Here is a tiny trained network, its code and every weight. The questions are about switching its units off for an input and a class, where a switched-off unit gives its printed mean instead of its output.

import numpy as np


def w(rows, s, z=0):
    codes = np.array(rows[::2]) - 128.0
    scale = np.full(codes.shape[1], s)
    scale[-1] = z or s
    return codes * scale


def f(y):
    return y / 2 * (1 + np.tanh(0.7978845608 * (y + 0.044715 * y**3)))


def log_softmax(a):
    a = a - a.max(-1, keepdims=True)
    return a - np.log(np.exp(a).sum(-1, keepdims=True))


def net(x, mask):
    res = np.array(x, float).reshape(1, 4) / 4 @ E
    y = f(res @ A[0][:, :-1].T + A[0][:, -1])
    res = res + np.where(mask, y, B[0][:, -1]) @ B[0][:, :-1]
    return log_softmax(res[-1] @ U[:, :-1].T + U[:, -1])


A, B = {}, {}
E = w([
[97,114,218,148,40,128,155,145,207,132],'x0',
[155,47,106,158,209,137,109,125,248,145],'x1',
[210,178,157,255,133,128,120,112,124,145],'x2',
[192,26,107,123,71,132,124,135,84,127],'x3',
],0.0082)
A[0] = w([
[76,88,108,32,122,131,129,145,121,123,90],'n0',
[162,52,104,146,165,138,120,132,182,135,131],'n1',
[122,137,110,128,120,139,114,153,130,137,67],'n2',
[198,151,146,208,132,126,138,153,118,107,96],'n3',
[156,115,50,102,241,126,115,133,23,127,46],'n4',
[109,187,138,93,20,130,136,125,7,123,91],'n5',
[123,113,124,129,168,128,125,129,186,126,132],'n6',
[150,139,115,172,112,115,129,110,127,158,77],'n7',
[131,94,132,135,155,115,132,111,149,115,124],'n8',
[92,102,175,130,20,127,130,144,203,132,36],'n9',
[159,30,124,102,77,127,127,137,80,111,59],'n10',
[178,53,110,131,83,134,126,128,94,131,31],'n11',
[114,102,130,77,146,121,129,128,126,138,80],'n12',
[111,112,178,132,55,127,125,127,168,124,83],'n13',
[76,83,104,38,108,123,137,133,149,119,70],'n14',
[59,232,143,92,191,130,128,134,172,113,4],'n15',
[136,70,109,119,171,130,138,124,190,127,99],'n16',
[174,138,128,200,117,132,122,127,110,133,73],'n17',
],0.016,0.0034)
B[0] = w([
[120,128,181,143,110,150,83,66,81,109,195],'n0',
[101,124,142,112,141,109,106,217,125,118,188],'n1',
[143,141,143,135,149,123,127,121,128,138,124],'n2',
[96,112,171,122,115,153,81,48,106,127,191],'n3',
[221,137,104,112,119,144,206,116,181,62,231],'n4',
[94,108,161,107,160,113,90,251,140,102,250],'n5',
[107,137,132,113,133,117,112,184,104,119,165],'n6',
[138,94,133,118,110,137,122,104,82,137,151],'n7',
[114,122,142,125,132,127,121,169,138,123,146],'n8',
[207,143,102,114,133,142,191,112,158,73,191],'n9',
[84,137,51,154,112,103,155,110,128,225,188],'n10',
[84,179,73,162,141,113,152,114,143,203,177],'n11',
[144,131,162,133,137,132,93,85,137,128,153],'n12',
[192,133,86,115,139,134,166,117,151,92,172],'n13',
[130,108,188,140,118,149,82,60,102,128,190],'n14',
[87,133,46,163,113,100,155,112,127,232,196],'n15',
[102,120,154,115,136,122,113,195,121,108,178],'n16',
[123,124,177,137,118,133,90,66,99,130,178],'n17',
],0.023,0.018)
U = w([
[114,109,175,110,174,92,96,243,127,86,169],'0',
[254,154,117,129,124,152,214,98,179,45,111],'1',
[149,103,215,171,95,166,68,32,65,112,1],'2',
[101,176,62,212,116,78,167,117,134,234,227],'3',
],0.0086,0.00046)

Each question gives the input, the list of numbers given to net, and the class t.
The units are the neurons (one row each of A and B). Each row of codes is followed by its name. A weight is (code - 128) times the scale printed after its matrix; where a second scale follows, it is the last column's (A, B and U).
mask holds one flag per neuron, in row order. A switched-off neuron (its flag False) gives its mean, the last column of its row in B, instead of its output. The means were averaged over made-up inputs and are rounded, as every weight is.
A unit's drop is (log p(t) with every unit on - log p(t) with that unit switched off) / (log p(t) with every unit on - log p(t) with every unit switched off).
The circuit of an input: a set's keep is (log p(t) with only the set's units on - log p(t) with every unit switched off) / (log p(t) with every unit on - log p(t) with every unit switched off). Starting from the 12 units with the biggest drops (on a tie, the unit counted first), units are removed one at a time, each time the one whose removal leaves the highest keep (on an exact tie, the one counted first), for as long as the keep stays at least 0.8.
units of the circuit, in order: the units of the circuit, biggest drop first
most important unit: the unit with the biggest drop
k most important neurons: the k neurons with the biggest drops, biggest first
drop of u: that unit's drop, to one decimal
input [1,-2,-5,6], class 3: 2 most important neurons -> n10, n11
input [-3,0,-1,3], class 1: most important neuron -> n15
input [7,1,8,5], class 2: 2 most important neurons -> n3, n4
input [-1,-5,0,6], class 3: 4 most important neurons -> n10, n11, n1, n16
input [-5,0,7,4], class 2: 3 most important neurons -> n3, n17, n9
input [1,1,2,-2], class 2: 4 most important neurons -> n5, n4, n10, n11
input [7,-5,-4,-6], class 1: 3 most important neurons -> n9, n13, n10
input [-6,5,1,-8], class 3: 2 most important neurons -> n15, n5
input [0,1,7,8], class 3: 4 most important neurons -> n11, n10, n0, n14
input [5,5,6,-1], class 2: 3 most important neurons -> n5, n3, n4
input [-4,-5,-6,6], class 2: 3 most important neurons -> n0, n14, n15
input [7,5,-1,8], class 3: 3 most important neurons -> n10, n11, n4
input [6,-5,-6,1], class 1: 4 most important neurons -> n9, n13, n3, n17
input [-5,2,-4,5], class 1: most important unit -> n4
input [-8,-7,2,-8], class 1: 3 most important neurons -> n4, n10, n11
input [0,-8,4,4], class 0: drop of n5 -> 8.5
input [8,2,6,6], class 1: drop of n13 -> 0.6
input [-4,2,2,-7], class 3: drop of n15 -> 2.0
input [3,0,-7,-5], class 2: drop of n14 -> 0.1
input [4,5,-7,3], class 2: units of the circuit, in order -> n14
